Below is a small trained network, with its code and all its weights. Each question gives an input and a class and asks what happens when units are switched off, that is, made to give their printed mean instead of their output.

import numpy as np


def w(rows, s, z=0):
    codes = np.array(rows[::2]) - 128.0
    scale = np.full(codes.shape[1], s)
    scale[-1] = z or s
    return codes * scale


def f(y):
    return np.maximum(y, 0)


def log_softmax(a):
    a = a - a.max(-1, keepdims=True)
    return a - np.log(np.exp(a).sum(-1, keepdims=True))


def net(x, mask):
    res = np.array(x, float).reshape(1, 8) / 4 @ E
    y = f(res @ A[0][:, :-1].T + A[0][:, -1])
    res = res + np.where(mask, y, B[0][:, -1]) @ B[0][:, :-1]
    return log_softmax(res[-1] @ U[:, :-1].T + U[:, -1])


A, B = {}, {}
E = w([
[127,126,130],'x0',
[127,127,129],'x1',
[254,110,209],'x2',
[127,130,127],'x3',
[47,54,201],'x4',
[127,127,127],'x5',
[128,126,130],'x6',
[162,23,45],'x7',
],0.0076)
A[0] = w([
[140,11,85,114],'N1',
[73,134,105,39],'N2',
[90,60,140,96],'N3',
[177,108,174,26],'N4',
[136,97,107,24],'N5',
[87,88,221,67],'N6',
[146,108,140,56],'N7',
[153,175,89,20],'N8',
[151,99,80,40],'N9',
[100,72,161,114],'N10',
[164,130,166,229],'N11',
[205,143,64,141],'N12',
[109,68,161,229],'N13',
[97,88,157,47],'N14',
[185,113,173,25],'N15',
[153,73,84,25],'N16',
[174,104,130,213],'N17',
[131,166,170,69],'N18',
[168,119,170,59],'N19',
[61,126,87,14],'N20',
[183,98,187,167],'N21',
[137,83,94,18],'N22',
[133,77,116,53],'N23',
[93,80,163,40],'N24',
[136,177,177,51],'N25',
[102,67,186,59],'N26',
[98,135,151,5],'N27',
[142,73,174,175],'N28',
[95,184,119,25],'N29',
[120,163,153,65],'N30',
[120,176,163,44],'N31',
[187,97,171,35],'N32',
[105,187,171,36],'N33',
[175,90,111,211],'N34',
[153,88,173,32],'N35',
[76,209,156,35],'N36',
[110,75,172,68],'N37',
[80,87,170,37],'N38',
[178,172,93,23],'N39',
[116,108,134,234],'N40',
[63,133,81,20],'N41',
[150,4,92,101],'N42',
[139,119,138,239],'N43',
[78,163,84,2],'N44',
[118,156,157,49],'N45',
[147,68,105,41],'N46',
],0.013,0.0084)
B[0] = w([
[113,115,208,241],'N1',
[152,78,49,148],'N2',
[178,181,99,179],'N3',
[120,63,36,150],'N4',
[115,65,234,129],'N5',
[168,154,155,187],'N6',
[149,71,129,131],'N7',
[251,160,151,139],'N8',
[163,120,182,147],'N9',
[167,165,123,180],'N10',
[75,127,98,244],'N11',
[167,196,154,227],'N12',
[122,194,119,255],'N13',
[222,134,111,144],'N14',
[140,51,1,154],'N15',
[123,82,201,154],'N16',
[77,129,125,239],'N17',
[121,64,186,151],'N18',
[144,54,82,152],'N19',
[139,27,55,154],'N20',
[102,121,75,230],'N21',
[120,38,229,138],'N22',
[192,96,176,144],'N23',
[201,123,125,149],'N24',
[146,42,185,154],'N25',
[207,159,154,169],'N26',
[175,94,189,129],'N27',
[104,156,106,217],'N28',
[176,81,147,148],'N29',
[124,120,207,141],'N30',
[107,107,225,146],'N31',
[147,35,47,161],'N32',
[106,95,206,159],'N33',
[90,139,137,247],'N34',
[207,103,72,144],'N35',
[117,80,172,180],'N36',
[198,158,116,159],'N37',
[198,134,77,154],'N38',
[237,164,148,147],'N39',
[73,210,116,242],'N40',
[140,58,58,157],'N41',
[109,109,200,239],'N42',
[68,148,113,247],'N43',
[206,33,73,146],'N44',
[95,80,211,135],'N45',
[127,91,192,152],'N46',
],0.0099,0.0079)
U = w([
[168,64,200,20],'0',
[179,55,59,31],'1',
[142,152,118,255],'2',
[254,171,129,8],'3',
[133,143,117,213],'4',
[133,146,116,204],'5',
[135,147,121,183],'6',
[132,143,116,160],'7',
],0.015,0.0079)

Each question gives the input, the list of numbers given to net, and the class t.
The units are the neurons (one row each of A and B). Each row of codes is followed by its name. A weight is (code - 128) times the scale printed after its matrix; where a second scale follows, it is the last column's (A, B and U).
mask holds one flag per neuron, in row order. A switched-off neuron (its flag False) gives its mean, the last column of its row in B, instead of its output. The means were averaged over made-up inputs and are rounded, as every weight is.
A unit's drop is (log p(t) with every unit on - log p(t) with that unit switched off) / (log p(t) with every unit on - log p(t) with every unit switched off).
The circuit of an input: a set's keep is (log p(t) with only the set's units on - log p(t) with every unit switched off) / (log p(t) with every unit on - log p(t) with every unit switched off). Starting from the 12 units with the biggest drops (on a tie, the unit counted first), units are removed one at a time, each time the one whose removal leaves the highest keep (on an exact tie, the one counted first), for as long as the keep stays at least 0.8.
units of the circuit, in order: the units of the circuit, biggest drop first
most important unit: the unit with the biggest drop
k most important neurons: the k neurons with the biggest drops, biggest first
drop when u is switched off: that unit's drop, to one decimal
input [-3,-1,5,-5,6,5,-4,1], class 3: units of the circuit, in order : (N26 N37)
input [5,-2,-1,6,-8,4,4,4], class 3: units of the circuit, in order : (N12 N39)
input [4,7,7,7,-7,5,2,7], class 0: units of the circuit, in order : (N42 N16)
input [-3,-7,2,-1,-8,4,-4,-2], class 3: most important neuron : (N39)
input [-7,3,8,-2,-3,3,4,6], class 1: 2 most important neurons : (N32 N15)
input [4,0,-6,3,0,4,-5,6], class 0: units of the circuit, in order : (N1 N42 N22)
input [0,-5,-6,-6,4,-4,-5,4], class 1: 3 most important neurons : (N20 N41 N2)
input [6,-1,5,3,-3,-6,2,7], class 0: 3 most important neurons : (N42 N1 N16)
input [-7,-3,-8,-3,-1,8,6,-8], class 0: 2 most important neurons : (N36 N33)
input [-6,2,8,-7,2,-2,8,6], class 1: 3 most important neurons : (N32 N15 N4)
input [2,2,0,3,-8,6,-5,1], class 3: drop when N39 is switched off : 0.3
input [8,-4,2,-7,-2,2,-4,8], class 0: drop when N36 is switched off : 0.0
input [0,-3,1,2,6,2,5,-1], class 3: drop when N26 is switched off : 0.2
input [2,-3,-6,6,-2,3,-3,-7], class 0: most important unit : N36
